Each row comes from the steps of one path. Every step used is in the known rows, and no mark comes twice. Write the path behind each row, first mark first.
Known rows:
zedama > kubila > fefel > zama > modob > ginus: [  3.1 -19.7  15.0  -7.3 -46.7 -25.8  13.2  24.4  20.2  21.2  15.4  -8.0
 -20.5 -26.9 -15.7   0.0 -51.4  -8.5   5.6 -56.6 -12.8 -11.5  -9.4   6.7
 -18.0   5.7  -7.4  16.1   7.8   2.2  -0.1   5.5 -18.9  -2.2 -38.4 -36.7
 -15.2  22.8  -6.7  30.6  -8.5 -16.9]
modob > zama > zedama > ginus > rivak: [  4.6  -0.5  16.7  -4.4 -38.8  18.4  10.3  17.3 -12.0  38.8  21.9  14.3
 -18.3  20.3  -9.0  40.0 -43.4 -10.2   1.8 -37.9   1.0 -53.2 -14.9  -2.1
  -4.9 -29.7  20.6  11.1 -14.2   4.6  -9.4   3.9 -11.9 -16.1  -7.6 -12.5
 -24.7  30.3 -18.5  34.2  -5.7 -36.9]
fefel > kubila > modob > ginus > rivak: [-36.1  -3.9  23.6  -1.6 -46.8  -5.8  24.5  17.2   0.4  23.7  18.2  -9.1
 -29.2  10.6 -16.8  35.2 -70.5 -23.8   5.1 -46.0  -7.5 -15.7 -15.6 -25.0
 -21.6   1.8  15.3  -1.9  15.2  33.6  15.3   3.3 -11.4  -3.6 -25.4 -35.0
 -19.6  16.9  -2.3  26.8 -13.4  -4.0]
kubila > modob > ginus > rivak: [-30.7  -4.3  24.4   1.0 -45.8  -0.8  21.6  12.6   3.8  20.4  13.3  10.3
 -25.8  21.2 -18.6  29.6 -67.7 -17.0   9.1 -37.4  12.7 -13.4  -6.8 -15.3
 -21.2 -10.1  24.6   0.4  12.5  46.4  11.5  12.5  -1.3  -6.4  -4.9 -21.8
 -21.2  23.2  -4.6  42.6  -9.8 -11.4]
modob > zama > ginus > zedama > kubila: [-15.3  -9.3  17.9  -2.0 -50.4  18.7  20.3  36.2  -1.2  29.0  12.8   8.1
 -24.2 -10.9 -18.5  16.9 -60.0  -7.0 -13.0 -62.1 -17.8 -38.2  -6.8  -1.3
   1.6  -8.2  -2.2   6.2  -3.8 -11.9 -15.7 -14.0 -30.7  -4.9 -24.0 -16.9
 -18.8  23.7 -20.7  26.5  13.6 -22.7]
kubila > rivak > fefel > modob: [  7.7   5.1   7.8 -23.9 -17.8  10.3 -14.6   5.9 -19.2  -1.0   7.9  14.2
 -25.1  11.3 -37.9  11.8 -46.9 -20.1  16.3 -45.5 -16.6 -11.6  -0.1  -9.0
  -9.0   8.6  -5.3  21.3  -7.2  35.3   7.9  23.0   2.7  10.5 -20.1  -4.8
 -39.8  26.2  -1.8  24.2 -13.9   9.4]
vatat > zama > modob > ginus > zedama > kubila: [  3.5 -11.6   7.6  15.2 -28.9   7.9  13.5  24.5  -9.7  43.4  29.3 -24.8
 -18.0   9.8 -18.4  14.6 -72.0 -12.6 -18.0 -40.1   4.2 -24.8 -12.5  -0.2
  10.3 -19.8  33.4  -2.6  -1.9  -3.5 -19.4  -4.4 -26.7   5.4 -27.1 -19.8
  -6.0   7.6 -21.7  39.4   5.4 -14.9]
ginus > zedama > kubila > fefel > vatat > zama: [-12.9  -4.8  27.5 -25.9 -36.7  26.9  17.0  22.2 -10.8  11.6  13.9 -12.2
  -7.8 -27.7 -28.8  11.6 -51.8 -32.5  35.0 -66.9 -21.6 -21.3  10.6  -3.8
  12.0  25.8  22.7  10.1 -11.2 -17.4 -20.6  -2.3 -15.9  -3.1  -6.7 -28.2
 -37.6  50.6 -15.4  34.4 -22.3  -5.6]
modob > ginus > rivak > fefel > vatat > zama > zedama > kubila: [ 17.8   8.4   7.5  -6.8 -27.5  17.7  -5.8  -9.7 -27.6  28.1  20.1  -8.8
 -18.8  12.2 -19.5  25.0 -46.0 -15.6  -5.1 -47.7  -7.2 -43.6  -6.3 -12.6
  11.3 -13.4  22.8   7.4  -3.9  -4.7  -0.9  -6.7 -24.9 -11.0 -41.0 -13.8
  -6.8  18.4  -6.6  45.9 -10.3 -10.2]
kubila > fefel > ginus > rivak: [-15.2  -1.8  35.1 -15.9 -22.5  15.9  23.5  29.1  -7.9  15.6   7.1   7.9
  -5.4 -11.4 -21.9  38.1 -41.3  -5.8  30.9 -51.3  -0.3 -13.7 -10.9  -3.6
 -21.3  11.4  15.1  18.1  -2.3  10.4   7.2  33.0   1.1 -18.3  -6.5 -21.6
 -53.1  44.1  26.5  41.5 -16.8 -36.5]
fefel > modob > ginus > zedama > zama > kubila > rivak: [ 10.5   4.9  15.5  -3.9 -32.0  19.1  21.5  44.1  10.5   9.4  12.8  22.7
 -11.5  -3.0 -30.2  16.5 -59.6 -24.8 -17.5 -27.8  -8.4 -11.2 -44.8 -10.1
  -3.2   1.1  -6.5 -12.9  -9.0   9.9   2.2  14.0 -34.9  15.1 -34.3 -38.1
 -10.2  17.8 -12.6  27.5 -12.3  -2.7]
ginus > rivak > zedama > kubila > modob > zama > vatat: [-18.3  -7.9  13.2 -13.0 -44.9  -3.3  37.5  18.6   2.1  27.6  -2.4   2.1
 -26.8  13.2   3.4  16.5 -50.9 -11.0  21.6 -59.8 -30.0 -40.8  -4.5 -10.7
 -14.4  -7.6  10.6  -1.9 -16.0  12.5   3.0 -25.2 -35.4  -6.8 -15.5  -9.0
 -32.4  21.1 -19.2  28.2 -23.6  -0.7]
kubila > rivak > zedama > ginus > modob > zama: [  3.7 -15.7   9.6  -5.3 -27.4   2.6  -9.3  19.2  -2.0  44.7  28.6  15.7
  -0.3   9.9  -8.9  10.6 -49.6 -16.2   2.1 -56.6  -0.9 -30.4  -2.8 -15.4
  -2.5 -10.5  16.0  26.0 -12.3  -4.1 -21.2  20.6  -4.3  -2.6 -11.7  -5.6
  -3.6  19.5 -17.0  35.0 -16.9   0.1]
zedama > ginus > rivak > kubila > modob: [-20.7 -19.4  12.1 -24.3 -46.3  12.9  -7.4  30.0 -24.5  36.4  13.2  13.8
  -6.4   4.2 -24.2  22.8 -53.6  -4.6  21.0 -39.8   2.6 -17.8  -0.8 -24.6
 -11.1   5.4  17.6  15.3   3.6  24.0   3.4  -7.7  13.3 -13.9   2.3  -9.5
 -43.8  38.2  17.7  49.4 -10.5   1.1]
kubila > fefel > rivak > zedama > ginus > modob > zama: [-10.5 -14.7  17.9  -7.5 -37.6 -14.1   3.6  31.4   8.6  40.9  25.8   9.8
   4.1   0.4 -13.8  18.0 -41.0 -22.7  22.3 -49.2  -3.4 -15.3  -4.5  -1.1
  -7.4   9.3  19.9  20.6  -6.6 -12.1 -14.0  16.4  -9.4 -18.7  -4.3 -11.5
 -15.5  23.2  -6.1  45.9 -22.6 -25.7]
zedama > kubila > modob > zama > ginus > rivak: [-35.6 -21.9  20.0  -2.5 -68.1   2.3  29.3  19.3   2.3  35.6  -0.6  13.6
 -34.7  -2.9  -8.4  12.0 -63.1  -0.5  -2.6 -46.5 -15.5 -29.6   1.8 -11.8
 -24.1  -3.3 -10.0  -2.9   6.3  33.1  -2.9 -20.1 -26.6 -12.3 -21.8 -27.1
 -10.5  30.0 -21.4  31.8  -3.0 -14.7]
modob > zama > ginus > rivak > kubila: [-16.9 -18.2   2.3  -4.6 -30.0  11.6   4.1   7.3 -29.1  37.6   3.5  10.5
 -27.3  -3.5 -13.9  37.9 -48.1  -0.3   8.9 -49.4  -6.2 -28.1  -1.4 -20.4
  -7.0 -21.1  -5.7  23.1  14.7  20.6   4.9  -3.9 -20.9   3.7 -13.6 -11.1
 -25.4  31.3  12.6  27.7  -5.3 -24.6]
fefel > vatat > zama > zedama > ginus > modob: [  3.8  -3.3  35.9 -18.1 -15.5  32.1   6.6   1.1 -10.6  44.1  55.4 -14.5
  -7.0  21.9 -28.5  22.7 -55.4 -36.4  22.6 -47.5  -2.4 -34.3 -13.6  -9.4
   5.8  -8.0  42.5  11.8   0.7 -12.9 -39.3  11.3  -5.1 -14.2  -1.9 -17.5
  -0.3  33.0 -22.9  45.7 -16.1  -6.2]
kubila > fefel > zama > zedama: [ 12.4  11.6  16.9 -30.2 -29.5  16.4   9.8  19.0   4.3   3.9   7.1  -9.2
 -13.0 -20.2 -21.9  18.6 -35.0 -36.8  37.3 -56.9 -32.8 -23.0 -15.0  14.8
 -10.1   5.8   0.0  26.1  -1.4  -7.6   0.3  13.3 -14.0  -0.6   0.1 -21.0
 -44.9  51.8  -2.0  15.9 -21.0 -37.5]
modob > ginus > zedama > zama > vatat: [  1.0  14.9  43.3  -9.2 -24.3   9.8  32.7  28.9  14.0  19.4  11.7   9.4
 -16.9   6.4 -22.5  28.3 -37.9 -11.5   9.9 -49.1  20.8 -31.3 -28.3  -5.2
  11.1 -13.4  27.7  -6.8  -5.6  -2.1  -2.0  14.5 -19.1 -12.2 -13.6 -18.4
 -25.7  23.6  -7.8  41.2   4.5 -14.9]
zedama > ginus > rivak > kubila: [ -7.3 -16.3  10.0 -17.1 -24.1  24.7 -11.5  25.6 -35.0  34.1  22.0  13.0
  -4.4   1.2 -27.5  31.7 -45.0   1.4  24.0 -52.1   8.0 -28.1  -5.2 -18.4
   9.0  -5.9  21.8  29.1   1.7   9.8  -1.5   7.5  14.2 -10.7  -1.7  -2.0
 -53.1  40.2  28.7  50.3  -7.4 -11.1]
vatat > zama > kubila > fefel > ginus: [-10.3   5.1  31.7 -24.0 -11.1  36.8  18.1  33.2 -11.3  30.0  13.3 -23.3
 -12.9 -26.9 -12.2  17.9 -46.2 -21.3  29.5 -30.9 -11.5  -2.4 -16.6   7.8
 -21.9  25.6   7.1  21.2  11.1 -10.2 -15.8  34.9  -8.9   1.5 -26.4 -28.0
 -43.7  43.1  12.8  18.2 -24.6 -34.3]
vatat > zama > ginus > zedama > kubila: [-13.2  -0.3  21.5  -0.4 -30.3  44.7  14.1  28.8 -22.4  43.5  20.1 -17.7
 -10.2 -10.9 -26.3  13.5 -60.4 -10.7   1.6 -53.7  -9.1 -31.7  -8.6   2.8
  20.4  -1.9  18.6   6.6   5.8 -10.9 -29.2  -8.5 -22.0  -2.7 -18.7 -15.3
 -23.1  38.2 -10.0  37.7   5.5 -22.1]
modob > ginus > zedama > kubila > rivak > fefel > vatat > zama: [ 12.0   1.5  17.3 -11.6 -32.4  12.2 -23.1   2.1 -25.4  21.0  17.1   9.6
  -8.2  -9.1 -29.4   8.1 -43.6 -14.7  -6.8 -55.3   1.3 -22.9   5.9 -21.0
  22.6   9.4  11.6   8.3  -6.7 -13.4  -1.3   2.4 -15.5  -0.9 -39.8 -18.1
  -6.0  23.8 -14.1  39.8  -6.9  15.6]
zedama > zama > modob > ginus > rivak > fefel: [ 26.6  -5.2   7.3   4.6 -31.2 -10.7   0.7   5.5  -2.0  35.2  -3.4   3.6
 -16.8  17.1 -13.6  17.0 -38.8   4.4 -12.3 -20.5  22.4 -27.3  -5.1 -13.7
  -0.1 -19.0  13.6  18.8 -11.6  42.6   7.3  22.9 -18.1 -12.1 -22.9 -17.6
  -2.5   6.0  15.6  52.1   7.1 -23.6]
fefel > rivak > kubila > zama > modob > ginus: [ -2.3 -19.3   0.3   4.6 -17.9 -18.7  -6.7  23.0  -9.2  30.6  29.0   2.4
 -27.7  -8.7 -32.1   7.3 -43.5 -15.1  17.9 -39.2  12.6  22.7 -21.2  -4.4
  -8.6  -8.4  -4.8  17.1  19.0   2.2   8.3  15.7 -10.9   0.2 -11.5  -5.0
 -14.3  18.1  25.9  26.2 -11.9 -16.3]
fefel > kubila > rivak > zedama > zama > vatat: [ 10.8  17.4  28.2 -31.2  -3.7  23.6  17.1  21.0  -0.5  17.8  13.4 -11.8
 -14.5 -20.2 -16.6   6.8 -26.4 -22.7  37.1 -70.4 -33.4 -28.1 -34.5 -13.0
  16.6   8.3 -11.8  16.2 -14.6 -10.3  -3.2  11.2 -19.1  -3.3 -22.9 -18.0
 -41.1  33.1   5.6  15.2 -29.5   2.8]
fefel > modob > ginus > rivak > kubila > zama: [-15.7 -15.4  -9.0   7.2 -21.6 -10.1  11.2  25.5 -26.6  26.7  11.2   7.6
 -21.0  -1.6 -30.3  32.3 -54.8 -17.5   5.6 -44.6  18.5  -4.2  -7.8 -21.0
 -20.3 -10.6  13.2  12.4  17.3  21.4  10.3  12.9 -12.7  18.1 -33.7 -14.7
 -16.5  29.5  23.3  24.3 -26.2   6.1]
zama > ginus > rivak > modob: [-18.3   0.0  10.5  -1.1 -13.1  16.6  22.2  13.4 -27.4  43.5  20.3   9.6
 -18.7  19.0 -17.6  33.4 -74.2 -14.1  15.5 -40.8  -9.9 -21.0  -3.0 -15.3
  -0.6 -16.0  18.5   9.3  16.2  39.6   6.7   7.7 -23.1 -11.9  -8.5  -6.2
 -23.4  26.6  14.8  36.7   0.5 -30.6]
zedama > zama > modob > ginus: [  7.4  -8.9  22.4   0.4 -25.8  -1.5  20.2  21.2  16.2  26.7  25.5  -7.5
 -31.0   0.4 -20.6   3.5 -53.7 -16.7  -3.8 -31.8  16.8 -16.4 -19.7   0.0
  -4.0 -18.5   7.9  13.7   1.2  25.5 -11.8  23.7  -5.0  -1.4 -18.6 -25.8
  -6.6  11.5  -5.7  39.5  -2.2 -18.8]
modob > ginus > zedama > kubila > zama > vatat: [-10.4   9.1  26.5  -2.7 -34.2  -1.2  27.1  38.8  12.0  22.4   7.9  11.3
 -19.8  -3.4 -21.3  14.9 -45.4   0.2  10.1 -73.1  13.0 -20.2 -17.5  -0.3
  -4.8  -4.3  22.3  -7.9  -2.4 -23.8  -6.0   8.1 -27.5 -16.1 -27.2  -5.6
 -24.5  27.1  -4.3  24.6   7.7  -3.0]
fefel > kubila > modob > zama > zedama: [-15.4   2.9   9.8 -25.0 -47.5   3.8  21.4  21.5   5.6  15.2  15.2 -24.2
 -47.3   1.4  -8.8  21.0 -63.6 -49.1   4.1 -46.6 -46.8 -28.5 -16.6  -7.6
 -30.8  -1.3  -5.7   0.8  -3.2   2.5  -0.9 -15.8 -25.2   5.8 -19.0 -25.9
 -21.7  18.0 -36.4  -7.7 -17.3 -11.2]
zedama > ginus > modob > zama > kubila > rivak: [ -0.9 -20.1  18.9 -11.2 -36.7   7.9  -1.9  17.5  10.3  33.9  19.1  28.8
 -17.1   9.7  -7.5   9.4 -55.3  -6.6   5.6 -44.2  -6.3 -18.6 -13.5 -14.1
 -17.1   0.8   2.0  12.4  -4.5   8.0 -15.8  29.1 -16.2  -5.5 -13.2 -17.8
  -7.7  24.1 -23.1  22.7  -5.7  -7.4]

Write each row's path:
[-14.5  12.4  29.5 -11.3 -34.1  -5.2  39.8  25.9  10.3  38.1   7.9 -16.2
 -13.5   4.6  -4.8  27.7 -45.5 -19.3  11.1 -45.1 -10.5 -31.7 -34.1 -25.4
  -8.1  -1.4  12.0  -7.0  -1.1  12.1   9.0  -8.8 -32.9 -11.5 -36.2 -34.1
 -12.1  12.1   4.5  34.1 -24.6   1.8]  fefel > kubila > modob > ginus > rivak > zedama > zama > vatat
[  9.2 -14.4   7.5 -26.0 -48.6  12.7  -8.5  28.5 -26.3  41.2  15.9   6.0
   4.3  -3.0 -20.5  25.6 -37.6 -19.3  15.7 -35.6 -17.7 -30.6 -20.0 -15.9
  -5.5  -1.0   5.8  15.7   1.5  -2.5   8.4 -25.8  -9.8  -8.1  -5.5 -18.8
 -30.4  46.3  12.4  38.0 -20.0 -11.4]  fefel > zama > zedama > ginus > rivak > kubila > modob
[  7.8  15.7  32.1 -20.8 -22.6  36.8 -23.4  -9.9 -31.5  35.0  13.1   9.4
   0.3  -0.4 -33.7  21.1 -35.2 -11.8  16.3 -41.9  -8.0 -19.6   4.6 -22.3
  19.2   6.9  -0.5  20.5   0.3   5.0  -9.5   9.5 -22.7  -8.3 -11.7 -18.9
  -5.0  36.3   0.1  37.3   0.2  -5.4]  kubila > rivak > fefel > vatat > zama > ginus > zedama
[-13.7   1.5  13.7 -13.1 -38.8   4.1  17.3  22.8   7.1  10.0  20.8   7.6
  -3.5 -13.2 -19.8  21.6 -58.6 -13.8  16.5 -77.4 -20.8 -26.3  -9.0 -12.9
  -4.9   4.2   9.7  16.2  -5.4  -6.7   1.6   1.3 -17.6 -15.6 -28.6 -25.1
 -27.3  19.8  13.1  53.5 -23.7  -6.5]  modob > ginus > rivak > zedama > kubila > fefel > vatat
[ 32.3  16.6  45.4 -32.6 -14.1  18.1   0.3  29.9  -9.9  18.7  -7.1  25.4
   2.9  -8.8 -25.8  18.0  -6.1   5.6  12.0 -44.1   4.9 -24.7 -25.3 -13.4
   8.9  14.8   0.4   6.0 -27.6 -17.3  11.1  22.6 -17.0 -23.8 -21.6  -8.2
 -36.9  32.5  17.1  38.2   2.3  -8.3]  kubila > rivak > fefel > ginus > zedama > zama > vatat
[ 11.8 -11.1   5.7  12.4 -28.5   7.3  -0.5  15.1 -11.0  39.2  22.4  -5.7
 -14.9   4.3 -20.1   8.0 -65.0  -5.1 -17.1 -43.0   1.1 -16.0 -16.7  -5.1
  11.3 -18.9  17.6  -8.7  -5.6   1.6 -10.8   1.0 -26.2   3.4 -24.4 -21.4
  -3.1  14.4 -26.7  36.4   1.3  -7.4]  vatat > zama > modob > ginus > zedama > kubila > rivak
[  3.0  10.0  12.6 -26.9 -46.6   7.5  -8.6   3.0  -8.2  23.3  21.6 -17.8
 -30.2   3.2 -21.0  -0.6 -57.8 -31.9  -9.3 -39.2 -17.6 -25.3  -1.6  -9.8
 -13.1   5.4   9.5  -1.4   4.1  -5.1  -7.0 -20.1 -14.7  -7.9 -44.1 -18.4
   1.2  12.3 -26.4  34.4 -10.8  11.8]  rivak > fefel > vatat > zama > zedama > kubila > modob > ginus
[-18.2 -10.3  12.6 -15.4 -21.4   2.9  -0.9  -6.8 -30.4  27.7  11.4  -5.8
 -12.4 -16.3 -20.9  39.2 -45.8 -19.2  32.4 -48.7  10.3  -9.4   8.5 -26.5
  -4.1   1.1  22.1  18.4  21.3  13.4   6.5  10.1  -6.5   3.3 -19.0 -29.7
 -22.8  41.0  14.1  42.3 -33.8  -5.8]  modob > ginus > rivak > kubila > fefel > vatat > zama
[ 15.0 -14.3  -3.9 -12.1 -37.1 -22.9  -6.5  30.6  -2.2  27.5   5.3  -5.1
   2.1 -17.1 -21.0  29.4 -47.8 -15.0   3.1 -45.9 -11.5  -5.5 -12.8 -11.5
 -11.0  -3.6   4.8  18.5   5.3 -10.2  14.1  -3.7 -31.3   8.4 -17.0 -28.5
 -18.3  17.8  16.2  30.2  -1.6 -17.7]  rivak > kubila > fefel > zama > modob > ginus > zedama
[ 10.9   2.5  13.8  -2.2 -26.9 -12.0  13.6  34.5  21.3  28.2  20.9  -6.6
  -6.9 -14.4 -20.3   3.3 -39.6 -21.7  11.8 -30.4  -2.4   1.5 -30.9   8.9
  -1.0  -1.8  -2.8  13.4  -4.8   4.7  -0.6  16.7 -18.1 -13.9 -13.7 -25.1
 -12.9  10.3  12.3  50.5 -20.1 -36.8]  kubila > fefel > rivak > zedama > zama > modob > ginus
[ 13.3 -13.2  12.1 -27.6 -29.9   1.0 -10.8 -13.7   6.4   4.2   4.2  26.9
 -26.7  11.9 -13.4   7.8 -46.7 -23.9  18.8 -52.4 -31.9 -12.1   4.7 -28.7
 -16.4  14.1 -13.0  24.6 -12.2  15.5   2.2  26.7 -34.2   3.7 -13.2 -15.2
  -2.6  15.2 -12.8  14.0 -11.9   7.9]  ginus > modob > zama > kubila > rivak > fefel > vatat
[ -0.4  -9.2  12.6  -0.5 -58.9  -2.3  22.1  22.9   4.2  21.6  15.0   2.5
 -17.8  -0.8 -15.3  16.2 -55.9 -23.1  -7.3 -47.9 -19.6 -32.5 -26.3  -3.3
 -11.5  -8.6   5.9  -6.5   4.5   4.3  13.4 -22.6 -28.1  -4.4 -28.7 -30.2
 -11.6  30.6 -14.6  34.8 -16.5 -15.0]  fefel > zama > zedama > kubila > modob > ginus > rivak
[  7.0  -4.2  -9.7 -27.1 -44.5   3.5 -12.1  25.7 -18.8  34.9  -5.8  15.0
  -8.1  -6.0  -7.4  41.2 -37.1  -0.3   9.3 -45.3 -11.5 -37.6  -7.3  -9.8
 -21.6 -15.3   8.1  13.4 -10.3  -7.7   4.2  -6.8 -13.5 -18.7 -10.2 -10.0
 -39.2  35.2   1.5  32.0  -8.8 -32.6]  modob > zama > zedama > ginus > rivak > kubila > fefel
[-13.2  -1.4  12.9  -4.1 -29.0  10.7  15.2  10.2 -13.7  32.4  21.1 -15.0
  -1.4 -17.6 -12.8  20.5 -53.4 -21.4  18.3 -62.4  -7.7 -28.1   1.4 -11.3
   6.2   3.6  23.2  16.3   2.7  -6.3 -11.0   0.8 -18.9  -3.6 -35.6 -30.0
 -14.8  30.7   2.1  50.0 -37.2  -7.1]  modob > ginus > rivak > zedama > kubila > fefel > vatat > zama
[-28.4  -5.7  34.9  -4.8 -38.3  19.1  28.3  -2.7  -4.9  32.0  25.5  -4.5
 -24.2  14.0 -12.5  26.4 -68.0 -32.9  21.1 -20.0  -1.8  -8.5 -10.7 -23.7
 -15.4   4.5  17.6  -0.9  20.0  34.3  -2.3   7.0 -25.6   5.6 -18.5 -44.0
  -0.6  27.5 -11.2  33.8 -30.4  -3.6]  fefel > vatat > zama > kubila > modob > ginus > rivak
[-16.4 -25.4  -1.2 -19.1 -45.3 -15.5   3.8  29.5 -25.0  34.6   1.5  17.0
 -12.7  -7.8 -17.7  40.8 -45.5  -4.9  11.6 -38.5   0.3 -26.2   7.0 -19.7
 -28.8   1.5   6.3  13.2  -0.8  19.0   3.9  -4.3  -6.5   2.2 -31.0 -26.7
 -34.4  34.7  -1.3  33.5 -25.4  -3.8]  zedama > ginus > rivak > kubila > fefel > modob > zama
[ -2.6  14.2  30.3 -14.3 -22.0 -25.2  33.8  37.7   6.8  25.6   5.8  21.7
  -9.1  -2.0 -20.4  27.6 -41.7 -23.9  23.6 -34.7   8.6  -1.3 -23.5  -4.7
   6.1   6.6  25.7 -27.2   0.9  -0.6  26.1   5.6 -36.0 -26.6 -15.7 -17.9
 -25.0  23.9  -2.7  41.4  -8.4 -27.9]  kubila > fefel > rivak > modob > ginus > zedama > zama > vatat
[ 28.1  18.3  26.3 -36.2 -18.9  36.0 -38.1  -9.4 -31.2  35.4  30.9   6.3
  -5.6   4.8 -28.9  10.2 -25.9 -17.8  18.9 -37.2  -5.1 -31.9  -4.0 -11.0
  12.8   1.9   6.2  24.1  -9.7  -9.1 -17.0  13.1   4.0 -18.1 -18.7 -10.7
 -15.4  38.2 -12.5  37.9 -13.3  -1.4]  kubila > rivak > fefel > vatat > zama > zedama > ginus
[ 35.3  -2.9   3.2 -16.3  -9.8  22.7 -19.6  11.9 -27.4  33.3  12.0 -11.1
  -5.5   0.2 -20.7   2.3 -41.8  -9.1 -11.5 -52.6 -19.7 -23.7 -17.8  -4.6
  -3.2   5.2  14.8   5.6 -13.3 -28.0 -11.0  12.2 -17.3 -11.9 -35.7   3.6
 -12.0  24.1  -3.4  33.7  -6.5  -6.4]  vatat > zama > zedama > kubila > rivak > fefel > ginus > modob
[-21.5 -14.8  19.1 -30.8 -18.3  13.6  -1.7  -4.7 -14.9  38.1  15.4 -15.1
  -8.3 -16.7 -28.4  21.2 -55.2 -20.2  38.8 -60.2 -14.2  -0.9   6.7 -24.2
 -14.2  13.4  11.0  20.8  27.6   3.6 -20.5   7.3 -16.4  -5.4  -6.6 -23.2
  -6.7  39.8  10.9  39.7 -16.5  -2.5]  rivak > kubila > fefel > vatat > zama > ginus > modob
[-16.3  -5.7  18.7 -18.9 -26.3  21.7  14.6  12.6   1.5  42.7  24.5 -25.1
   2.9 -18.7 -20.3   2.5 -62.5 -21.8  24.4 -73.0 -33.1 -19.6  -0.4  -9.6
  -4.2  16.3  12.4  18.6   8.9 -16.3 -37.4  -2.3 -29.4 -12.3 -23.2 -24.3
   1.4  28.9  -0.6  47.6 -20.4  -3.2]  rivak > zedama > kubila > fefel > vatat > zama > ginus > modob
